Table B holds the same points as the rows below and some others, measured another way and shuffled. Each row below is followed by which row of B it is.
B (72 x 23):
[[ -75 -145  205  150   94   32   73   66   -5  161 -100  106  157 -337
   -31  162  155   61  135   12  -39   -5 -200]
 [ -75 -101  -98 -349   30 -167 -178  -42  -83   55  317  201 -301  330
   515 -420 -228  280 -133  447 -244 -330  105]
 [ -57  -62 -195   64  112  177  148  -90 -105 -140  -58 -164  236   23
    -3  100   83  -72  -54   46   18   -5   17]
 [ -50 -119  106  128  177   87  101  -42 -130   71 -136  -88  148 -174
   -87  145  142   25   70   54   38  -15 -151]
 [ -95  -31  148  152   59   55   -7  -11  -80   64 -114  -35   60 -247
  -117  206  190    8  132  -94  -32   49 -243]
 [ -12 -179  224 -110  269 -102  -48  -84 -202  228   -5    5 -147   32
   112 -139   -1  216   -1  366   11 -222 -114]
 [-104 -111 -242  221  -39  277  294   65  100 -180  -64   35  537 -271
    40  258  111 -117   19 -122  -75   89   33]
 [ -47 -197  -64 -110   80   -8   63   35    7   66  134  198   98    5
   343 -165 -100  167  -56  315 -143 -206   80]
 [  23 -250  -36  337  364  330  470  -70 -124   -1 -362 -262  680 -312
  -293  374  259 -172   17   49  279   83  -36]
 [-104  111   59 -102   80  -74 -254 -176 -250    1   20 -201 -376  200
   -40  -51   94   57    4   32  -41  -49 -200]
 [ -63 -212  375 -253   88 -295 -233   57  -76  365  224  386 -398  -36
   438 -341 -157  450   74  478 -253 -344 -153]
 [ -26  -49  253  -72  341 -125 -145 -125 -205  289 -121 -138 -197   41
  -137  -54  197   48  -13  198  151 -115 -213]
 [ -99   38  125   15   60  -18 -146 -113 -218   12  -36 -141 -226    5
   -59   64  109   81   74   -5  -57  -26 -240]
 [ -83  -56  148  -12  107  -51  -82  -27  -92  142  -22   24  -97  -89
    23    8  109   89   52   82  -46  -68 -175]
 [ -23 -224   50  196  210  164  275    8  -42   75 -180  -24  412 -291
   -66  198  147   -7   52   96   77   -8  -72]
 [ -51   99  183 -228  280 -183 -353 -300 -431  118   -7 -353 -606  409
   -90 -189   86  123  -54  244   78 -169 -227]
 [-111   58  123 -136    9 -120 -269 -104 -204   48  104  -31 -411  126
   118 -102    2  180   52  106 -161 -119 -207]
 [  -6  -67  325   -9  358  -62 -103 -216 -389  202 -180 -300 -259   59
  -204   23  152  114   54  221  163 -109 -274]
 [ -47 -195  -41 -266   97 -126  -51   11  -37  126  244  255 -114  165
   489 -355 -199  283 -109  479 -195 -329  110]
 [  13 -171  324   -7  348  -40   -8 -172 -360  211 -143 -190 -148   -2
   -61  -13   59  200   65  332   97 -167 -210]
 [ -82   79   87  106  206   27  -77 -134 -170   70 -203 -288  -46  -37
  -315  189  319 -138   33 -123  155   85 -255]
 [-135   90  149 -409  -71 -342 -529  -94 -199  123  358  153 -807  371
   416 -430 -174  365   -9  304 -338 -296 -161]
 [  -9 -559   92  247  106  171  559  365  358  272  -42  625  899 -745
   364  130  -12  169  108  287 -125 -133  105]
 [ -54  -84  255 -198  216 -234 -224  -10  -82  343   74  138 -301   52
   144 -229   52  187  -10  306  -40 -223 -154]
 [ -29  167  118  -29  403  -37 -235 -356 -449   73 -252 -620 -362  314
  -463   78  324 -145  -62   11  314   26 -280]
 [-122    4   41 -233  -50 -185 -270  -13  -60   83  239  178 -366  145
   315 -248  -77  221  -12  197 -255 -193  -90]
 [   4 -191  238  172  362   63  162  -30 -106  260 -278 -109  263 -279
  -229  190  271  -26   65  111  217  -10 -185]
 [-167  146  -80  122  -76   66 -101    1   35  -69  -58  -62   29 -141
  -150  211  256 -156   57 -305  -74  152 -200]
 [ -15 -168  -77  139  244  195  254  -77 -124  -23 -168 -163  366  -98
   -78  154  124  -60  -29  119  115  -20   -2]
 [ -82  -64 -193   -7   17  102   69  -33  -38 -114   52   -3  144   26
   148    6    5    2  -52   75  -91  -53   40]
 [-178  119  -58   91 -147   53 -122   12    2 -103   28   -4  -45 -126
   -34  166  161  -50   84 -253 -169  103 -191]
 [-158  218  -78  -63  -33  -55 -293 -108 -102  -60   39 -149 -304  150
   -86   18  182  -91  -12 -182  -75   50 -192]
 [ -23 -283  322   89  172   -1  125   47  -97  235  -66  171  119 -328
   121   55   17  252  148  270  -76 -151 -171]
 [ -72  -67 -229  124   69  221  191  -58  -55 -170  -79 -131  326  -59
   -13  169  103 -103  -36  -26    4   41   20]
 [ -95   50   -9  141  104   95    0  -79  -92  -19 -151 -196   86 -102
  -222  218  259 -138   37 -157   66   97 -180]
 [  18 -297   35   11  280   61  227    2  -59  153  -49   78  294 -113
   165  -40    4  118  -41  372   39 -179   49]
 [ -91  -26   75  159   85   84   35  -21  -70   32 -141  -84  118 -220
  -155  224  219  -52   97 -114   19   76 -203]
 [ -15 -340  -10  197  172  180  397  124  106  100 -106  194  618 -397
   121  152   65   31   33  185    6  -61   44]
 [-141 -209 -197 -100 -243    0   79  261  312  -13  336  599  231 -196
   637 -177 -205  224    1  186 -444 -178  159]
 [ -24 -106  291    2  262  -49  -63 -120 -270  188 -107 -132 -156  -37
   -80   20  108  144   72  207   55 -110 -231]
 [ -58 -143 -133 -163   65  -21   11  -17  -30    6  164  136   14  130
   348 -208 -117  153 -103  320 -152 -214  101]
 [-104   44 -291  -60  -15   91  -28 -107 -106 -220   84 -138   -8  202
   119  -23    2  -33  -94   23 -105  -35   36]
 [-102   62   -7  113   58   88  -31 -100 -139  -70 -110 -203   14  -62
  -171  188  191  -77   50 -135   11   77 -187]
 [ -28  -21  181   68  314   15  -39 -175 -286  128 -211 -316  -79    4
  -269  115  238  -32   30   70  181  -10 -235]
 [-135    1   67 -150  -26 -172 -233   56   48  164  163  225 -234   -3
   219 -161   35  131    9   89 -194 -128 -123]
 [-126 -214  135  206 -109   64  165  283  276  171    1  472  409 -611
   182  192  107   93  186  -72 -229   19 -134]
 [-108   37  204  211  108   54  -40  -54 -116   93 -215 -164   25 -273
  -317  298  319  -83  155 -213   69  132 -338]
 [ -84  -85  208   55   91  -16  -40  -14 -112  130  -59   27  -56 -187
     0   81  107  119  118   60  -66  -49 -219]
 [ -24  -97  242  214  324   93  106 -108 -218  154 -312 -249  158 -236
  -341  267  295  -57  102    2  214   47 -260]
 [ -42 -209 -119  176  135  213  313   32   21  -30 -118   16  503 -237
    32  174  101  -42   -6   78   19    0   38]
 [ -29 -144  173  116  282   34   99  -27  -93  205 -191  -69  178 -207
  -151  128  216  -14   47  103  137  -30 -166]
 [  -6 -110 -122  133  277  213  230 -154 -207  -77 -204 -315  310    3
  -167  175  157 -107  -57   86  176    6  -14]
 [ -35  -53  197   24  219   14  -56 -197 -353   41 -111 -269 -183   44
  -110   67   92  121   65  149   40  -82 -224]
 [  -7  -91 -122  190  314  248  249 -182 -231 -101 -261 -397  344  -24
  -259  250  214 -167  -44   21  228   59  -46]
 [ -91   50   91  165  165   61  -23  -67  -99   75 -218 -205   73 -160
  -321  247  337 -158   66 -187  131  122 -254]
 [ -73 -167 -188  121   14  185  239   63   73  -87  -14   95  417 -192
   144  116   39  -23   -6   46  -87  -14   61]
 [-109   23  -10 -130  -32  -71 -182  -57 -116   -7  144   28 -263  116
   193 -118  -30  138    0  112 -190 -113  -96]
 [ -39 -177 -100   99  148  155  221   -8  -36  -17  -69   -5  357 -132
    61   97   60   -4  -18  133    8  -54   25]
 [-134  -28 -251 -132 -151    7  -51   33   65 -130  250  205  -13   96
   398 -147 -123  112  -64  115 -292 -126   90]
 [-125  -44 -235  -86 -128   40   -7   38   62 -127  205  179   45   44
   347  -97  -94   90  -51   83 -263  -93   73]
 [-171  148 -114  -33 -154   14 -197  -76  -96 -174  112  -56 -223   85
    82   28   36   22   35 -131 -219   12 -138]
 [ -27  -85  226  -51  239  -39  -91 -186 -354  110  -67 -199 -251   93
   -23  -37   32  188   49  260   25 -150 -197]
 [-126   62  -47  -65  -29  -49 -164  -19  -23    7   81   27 -147   40
    85  -36   85   17  -11  -24 -127  -35 -108]
 [-121   83  205  -39   58 -114 -267  -81 -156  122   -8  -66 -341   -9
   -73   17  155   80   85  -29  -69  -25 -289]
 [-112  -11  -32  113  -15  104   26  -19  -53  -67  -41  -40   90 -137
   -15  156  114   -8   70  -90  -93   43 -132]
 [-140  453 -123 -257   84 -118 -565 -458 -535 -236   26 -682 -860  711
  -254  -97  146  -93 -114 -114   35   11 -260]
 [-127   48   49  -11  -18  -46 -157  -17  -50   36   42   23 -147  -46
    29   33  112   40   55  -56 -127  -15 -183]
 [   7 -327   35  -22  245   36  225   41  -14  171    3  173  308 -129
   252  -92  -52  165  -45  420   -7 -216   77]
 [-123   -8  -96  327  -66  269  194   36   18 -175 -166  -83  399 -369
  -182  415  232 -153  131 -325  -52  203 -158]
 [ -52  -70  345  109  226  -52  -66  -36 -146  265 -186  -70  -60 -241
  -210  155  252   50  135   20   83   -5 -328]
 [-120  -19  140 -218  -25 -220 -286   31  -19  187  218  255 -369   57
   313 -251  -50  246   13  205 -243 -208 -129]
 [ -61  -52 -148 -149  121    3  -43 -121 -165  -51  104  -80  -87  245
   198 -161  -50   84 -115  249  -62 -161   45]]
Rows of B count from 0, top down.

[ -63 -122 -611 -285  166  -49  126 -541  125   65  160  111 -129   66
  -67 -311  141  123  -70  177  120   51  135 -138  -82  300  126  -59
 -277  112]	4
[ 167 -255 -150 -225   47   77   46    2  107 -142 -306   57   59  -53
  -59  215  132 -122  130   46   66   39  -39 -139   52   53   64  -24
  142  235]	9
[ 127   26  344   55   12  212  108  404    7   13 -157 -146   54 -189
 -109  434 -165 -140  122  -74 -141  176   67   98    1 -131 -133  167
  328   53]	61
[  33  -91   22 -230    0  273  334   16  108  193 -184 -156 -164   49
 -229  182   16 -222  159    2 -123  413   42   14 -175   74  128   35
  227   18]	5
[ 144 -274  -57 -147  -93  304  385   33  200  139 -238 -152  -59   49
 -114  124  -22 -201   90   81  -64  271 -134  -63  -87   46  184 -132
  161  151]	40
[  64  -33 -112   84  139  -42 -104   42  -22 -158  104   -1  153 -259
   13   74  -76   85  -96   33   43 -131  155  -34   99   53 -215  152
  -37  185]	42
[ 276 -190  216  143 -113  236  174  397  126  -44 -220  -99  175 -166
   52  344 -203  -82   44   30  -54  -37 -171   -7  113 -165  -25  -71
  224  198]	16
[  68  164  198  240   65  106   74  277  -14   73  211  -95   77 -240
    6  169 -307  118  -71   -6  -98  -17  129  150   29 -113 -218  146
   47    0]	3
[ 224 -311  -89  327 -285  411  634  117  323  308  151 -281   69  -17
  134 -205 -423   40 -234  244  -90   14 -341   -3  -23  -32  177 -381
 -131  194]	38
[-127  -10 -369 -236  191   18  109 -353   26   85  152  -28 -143  -18
 -181 -161   91    9  -30   65    5  217  268  -41 -139  271  -11  141
 -104   54]	69
[ 256 -325   84  261 -165  283  280  308  173  -16  -92 -230  223 -198
   77  126 -260  -91 -123   94  -61  -48 -211  -52  104  -64  -43 -132
   97  304]	58
[ 257 -132  335 -205   -3  206   45  421   54 -129 -556   17   57  -89
 -133  671   60 -265  343  -94  -58  173  -77  -11   53 -178   14   87
  499  122]	15
[ 207 -481   97 -121 -193  446  449  219  214   58 -474 -339   20  -13
 -192  275    1 -458  125   22 -149  396 -195 -126  -74   60  166 -100
  378  288]	1
[ 132   60  198  210   49   85    7  326   -9  -56   64  -50  160 -268
   32  264 -239   67  -41   -5  -52  -88   71   84  101 -120 -222  135
  100   92]	2
[ 134 -299   35  -98 -222  500  667   83  269  354 -222 -321 -159  136
 -175   76 -140 -289   85  107 -187  470 -210   -6 -197   42  304 -225
  209   93]	10
[ 190 -304 -285 -128   60   -8  -30  -72  124 -225 -201  120  152 -103
   47   90  106   -4   19  105  146 -163  -73 -194  139   72   30  -70
  -11  312]	31
[ 226  -96  -44  346  -14   20    9  209   92 -123  168   29  285 -276
  229   30 -298  246 -209  131   74 -386 -101  -15  220 -111 -169  -80
 -136  232]	30
[ -49   30 -144  -54   16  226  410 -147  120  339  212 -170 -197   50
 -144 -148 -160   11  -50   98 -116  314  105   77 -204  126   94  -16
  -66  -54]	32
[  37   40  -80  119  164  -53 -115   51  -39 -132  175   11  148 -273
   18   63 -115  123 -118   19   32 -140  192    0   97   39 -250  186
  -56  145]	34
[ 250 -133  126  226  -70  170  137  327  115  -46  -48  -66  200 -207
  109  219 -253   42  -49   67  -23 -144 -134    9  135 -144  -79  -68
   78  190]	62
[ -74  215   78  288   50  182  288   87    8  307  473 -247  -61 -172
  -57 -115 -401  148 -209   57 -175  159  204  206 -125   22 -176  134
 -107  -92]	37
[-154  245 -151  289  -62  317  688 -190  166  685  740 -306 -278   60
  -42 -510 -546  275 -318  208 -209  298  109  256 -300  102   70 -121
 -362 -228]	22
[ 159    7    7  237   20   55   68  168   70   -5  166    5  152 -201
  127   67 -270  187 -121   93   15 -206  -24   41  114  -96 -128  -22
  -80  117]	64
[-188  116 -430 -358  300 -105  -13 -460  -38   68  188   89 -207   10
 -214 -143  183   65   25   43   46  220  378  -33 -151  293  -23  220
 -133  -25]	48
[ 127 -526 -340 -261  -90  260  364 -186  242   17 -317 -166  -16   58
 -144  -42  152 -298   33  126    0  268 -145 -236  -74  241  233 -167
   90  324]	25
[-115  -95 -209 -264   41  270  436 -256  112  308   26 -240 -267  101
 -300 -111   29 -202   38   56 -151  531  161   -1 -280  262  144   49
   53  -10]	67
[ -29 -149 -373 -479  169   32   85 -345   70   -5 -192   76 -173   85
 -227   35  294 -134  165   38   55  269  163 -137 -124  250  142   75
   57  102]	52
[  18 -262 -495 -376  125    8   96 -388  131  -51 -138   74  -72   55
 -116  -96  245  -71   49  117  111  114   68 -192  -48  268  143  -33
  -66  213]	12
